X =
array([[-2.117, -0.179,  0.397, -0.806,  3.221, -1.131, -0.463,  2.255],
       [-0.659, -0.179,  0.731, -0.239, -0.820, -0.082,  4.021,  0.836],
       [ 1.103,  0.204, -1.112, -0.648,  1.750, -0.800, -5.172,  0.435],
       [-0.633, -0.179, -0.193, -0.846,  3.645, -1.238, -4.029,  1.832],
       [-1.200, -0.179,  0.397, -0.648,  2.334, -0.800, -0.598,  1.832],
       [ 2.904, -0.058, -0.648,  0.899, -3.378,  1.229, -0.865, -2.722],
       [-0.633, -0.179,  0.445,  0.706, -3.313,  1.073,  4.544, -0.864],
       [-1.191, -0.179,  0.397, -0.648,  2.685, -0.861, -0.598,  1.832],
       [-0.633, -0.179,  0.397, -0.097, -1.111,  0.076,  2.810,  0.301],
       [-0.633, -0.163, -0.346, -0.779,  3.491, -1.160, -4.366,  1.832],
       [-0.633, -0.179, -0.096, -0.850,  3.636, -1.239, -3.759,  1.832],
       [ 0.623, -0.039, -0.628, -0.648,  1.750, -0.800, -3.607,  0.506],
       [-2.500, -0.179,  1.060, -0.648,  1.750, -0.800,  3.204,  1.832],
       [-2.309, -0.222,  1.178, -0.648,  1.620, -0.800,  3.969,  1.832]])
Rows and columns are numbered from 1.
What is the entry just left of -0.097?
A: 0.397
What is the entry in the top-left corner?
A: -2.117
The entry in row 1 and column 2 -> -0.179
What is the bottom entry of the column that holds the smallest entry?
A: 3.969
The entry in row 3 and column 1 is 1.103
What is the entry directly above 0.836?
A: 2.255
The entry just left of -0.058: 2.904
The entry directly above -0.865 is -0.598
The entry just left of -0.082: -0.820
The entry directly above the largest entry: -0.865
The top entry of the column that holds the largest entry: -0.463
The entry at row 2, column 1: -0.659
What is the bottom-right entry?
A: 1.832
What is the entry directly above -0.058?
A: -0.179
The entry at row 2, column 2 is -0.179
The entry in the bottom-left corner: -2.309
What is the entry directly above the smallest entry?
A: 4.021
What is the entry just right of -0.820?
A: -0.082
What is the entry directly below 2.810?
A: -4.366
What is the entry at row 3, column 2?
A: 0.204
What is the entry just left of the smallest entry?
A: -0.800
The maximum: 4.544
The entry just left of the largest entry -> 1.073
The entry in row 3 and column 3 is -1.112
What is the entry just right of -3.759?
A: 1.832
The entry directly above -3.378: 2.334
What is the entry just left of -4.366?
A: -1.160
The entry just left of -0.779: -0.346
The minimum is -5.172
What is the entry directly below 0.623?
A: -2.500

[[-0.348 -1.225  1.775  1.234  1.206 -2.486 -0.441  1.263  2.049  2.614
   2.691  0.789  1.020]
 [-0.146  0.754  2.501 -0.879 -0.629  0.074 -1.472 -0.144 -0.334  2.343
   0.876  1.601 -0.165]
 [ 0.093  0.439  1.882 -0.819 -0.393  0.659 -0.697  0.008  0.033  1.894
   1.253  1.297 -0.480]
 [-0.105  0.700  1.555  0.435  2.917  0.495  2.770  0.076  2.416  0.524
  -0.683 -1.542  0.048]
 [-1.035  3.185  2.850 -2.317  0.063  1.889  0.866 -1.819 -1.521 -0.696
   0.847  1.506 -0.909]
 [ 0.759 -0.232  0.768 -1.031 -1.221  0.947 -0.055  0.320 -3.465 -1.627
  -0.334  1.451  0.757]
 [-0.283  0.421  0.866 -0.917 -0.177  1.451  0.152  0.715  0.572  1.278
   1.160  1.533 -0.609]
 [-0.449  2.122  0.018 -0.191  1.276  0.888  3.061 -0.662  2.335 -0.416
  -0.650 -0.833  1.466]
 [ 0.554  0.482 -0.575 -0.342 -1.720 -1.743  4.714 -0.351 -2.279  2.294
  -0.296 -0.018  2.969]]
The entry just right of the smallest entry is -1.627
Give the entry just left of the largest entry.
A: -1.743
The entry just left of the centre entry -> 1.889
The entry just right of the centre entry: -1.819
The 2nd largest entry: 3.185
Give the entry just left of -0.480.
A: 1.297
The entry just right of 0.554: 0.482
Give the entry just right of -0.146.
A: 0.754
The entry just left of -1.225 is -0.348
Give the entry just right of -0.018.
A: 2.969
Give the entry just right of -0.144.
A: -0.334
Give the median of all entries.
A: 0.320
Give the entry just left of 1.882.
A: 0.439
The centre entry: 0.866
The entry just right of 2.416 is 0.524
Give the largest entry.
A: 4.714

data =
-0.09  -0.06   0.01   0.04   0.05  -0.04  -0.20   0.02   0.18  -0.02  -0.15  -0.03  -0.26   0.05   0.02
 0.04   0.15  -0.04  -0.17   0.02   0.06  -0.02   0.03   0.04  -0.07   0.04  -0.03  -0.20  -0.01   0.14
-0.04   0.07   0.14   0.02   0.05  -0.01  -0.05   0.03   0.00   0.03  -0.11   0.07   0.02  -0.02   0.10
Counting starts at 1.
The entry directly above -0.05 -> -0.02
The entry directly below the smallest entry?
Answer: -0.20
The entry directly below the centre entry is 0.03
The entry just left of the largest entry -> 0.02
The entry at row 1, column 2?
Answer: -0.06
The entry at row 1, column 3: 0.01
The entry in the bottom-left corner -> -0.04
The top entry of the column that holds the largest entry -> 0.18
The bottom-right entry?
Answer: 0.10
The entry just left of the smallest entry -> -0.03
The entry just right of the largest entry?
Answer: -0.02
The entry at row 2, column 1?
Answer: 0.04
The top-right entry?
Answer: 0.02
The bottom entry of the column that holds the largest entry?
Answer: 0.00
The entry just left of 0.06?
Answer: 0.02
The top entry of the column that holds the smallest entry: -0.26
The bottom entry of the column that holds the smallest entry: 0.02
The entry directly below the largest entry?
Answer: 0.04
The entry in the top-left corner?
Answer: -0.09
The entry at row 3, column 3 -> 0.14

Read these off the table that follows.
1) Which number is the entry just left of the largest entry?
2) Which number is the entry just left of -0.170?
[[-0.040 -0.235 -0.239 -0.065 -0.045 -0.239 -0.217 -0.235 -0.231 -0.228
  -0.234 -0.235 -0.045 -0.050 -0.219 -0.231]
 [-0.285  0.084  0.085 -0.288 -0.289  0.084  0.086  0.084  0.084  0.086
   0.085  0.085 -0.289 -0.288  0.086  0.084]
 [ 0.001 -0.250 -0.255 -0.024 -0.009 -0.254 -0.236 -0.249 -0.245 -0.245
  -0.251 -0.251 -0.007 -0.010 -0.237 -0.245]
 [-0.191  0.191  0.182 -0.170 -0.247  0.194  0.136  0.200  0.197  0.169
   0.178  0.186 -0.224 -0.197  0.143  0.196]]
1) 0.136
2) 0.182

A =
[[-1.12  2.35  0.20  1.27  0.53]
 [-1.59  2.43 -1.75  1.80  1.28]
 [ 2.79 -0.24  1.16 -0.38  0.77]
 [ 1.48  0.15  1.55  0.95 -0.50]
 [ 0.18  0.74  0.74  0.92  1.25]
 [ 0.13  1.46 -1.08 -0.26  0.13]
 [-0.58  2.04 -0.19  0.48  0.56]
 [ 0.84  1.68 -0.14 -1.09  0.31]
 [ 0.75 -1.07  1.65 -0.05  0.96]
 [ 1.08 -0.21  1.64  1.63  1.65]
 [ 0.84  2.10 -0.34  0.90  1.42]]
The entry directly below -0.21 is 2.10
The bottom entry of the column that holds the smallest entry is -0.34
The second entry, reading row by row is 2.35
The entry directly above the smallest entry: 0.20
The first entry on the diagonal from the top-right corner is 0.53
The top-left entry?
A: -1.12
The entry just right of 0.90?
A: 1.42
The entry just left of the centre entry?
A: 1.46
The bottom entry of the column that holds the largest entry is 0.84
The first entry of the largest entry's row?
A: 2.79
The first entry in the row that holds the smallest entry: -1.59
The entry directly below -1.08?
A: -0.19
The entry just right of the smallest entry is 1.80
The fourth entry in reading order is 1.27
The entry at the centre is -1.08
The entry directly below the largest entry is 1.48
The smallest entry in the last column?
A: -0.50
The 2nd entry on the main diagonal?
A: 2.43
The largest entry in the last column is 1.65
The entry directly below 1.48 is 0.18
The entry just right of -0.14 -> -1.09
The entry directly below 0.95?
A: 0.92
The entry just left of 0.92?
A: 0.74
The entry just right of the largest entry?
A: -0.24
The entry just right of 1.08?
A: -0.21
The entry directly below 0.31 -> 0.96
The entry just right of -0.58 is 2.04
The entry just left of 0.95 is 1.55
The entry directly below -0.05: 1.63
The entry just left of -0.38 -> 1.16

grid =
array([[ 25,  67,  81,  16, 121, 118],
       [140,  25,  39,  71, 110,  70],
       [ 88, 141,  95, 213, 137,  40]])
Counting starts at 1.
The entry just left of 121: 16
The top-left entry -> 25
Find the entry at row 2, column 1.
140
The entry in the top-right corner: 118
The bottom-right entry -> 40
Find the bottom entry of the column that holds the largest entry.
213
The entry just left of 71: 39
The entry in row 1 and column 3 -> 81
The entry in row 3 and column 1 is 88
Find the entry in row 1 and column 2.
67

B = (-9, 9, 4, 8, 11, -13, 8, 14, -43, 28)
The entry just left of -13 is 11
The entry just left of 14?
Answer: 8
The entry just left of 9 is -9
The entry just right of the smallest entry?
Answer: 28
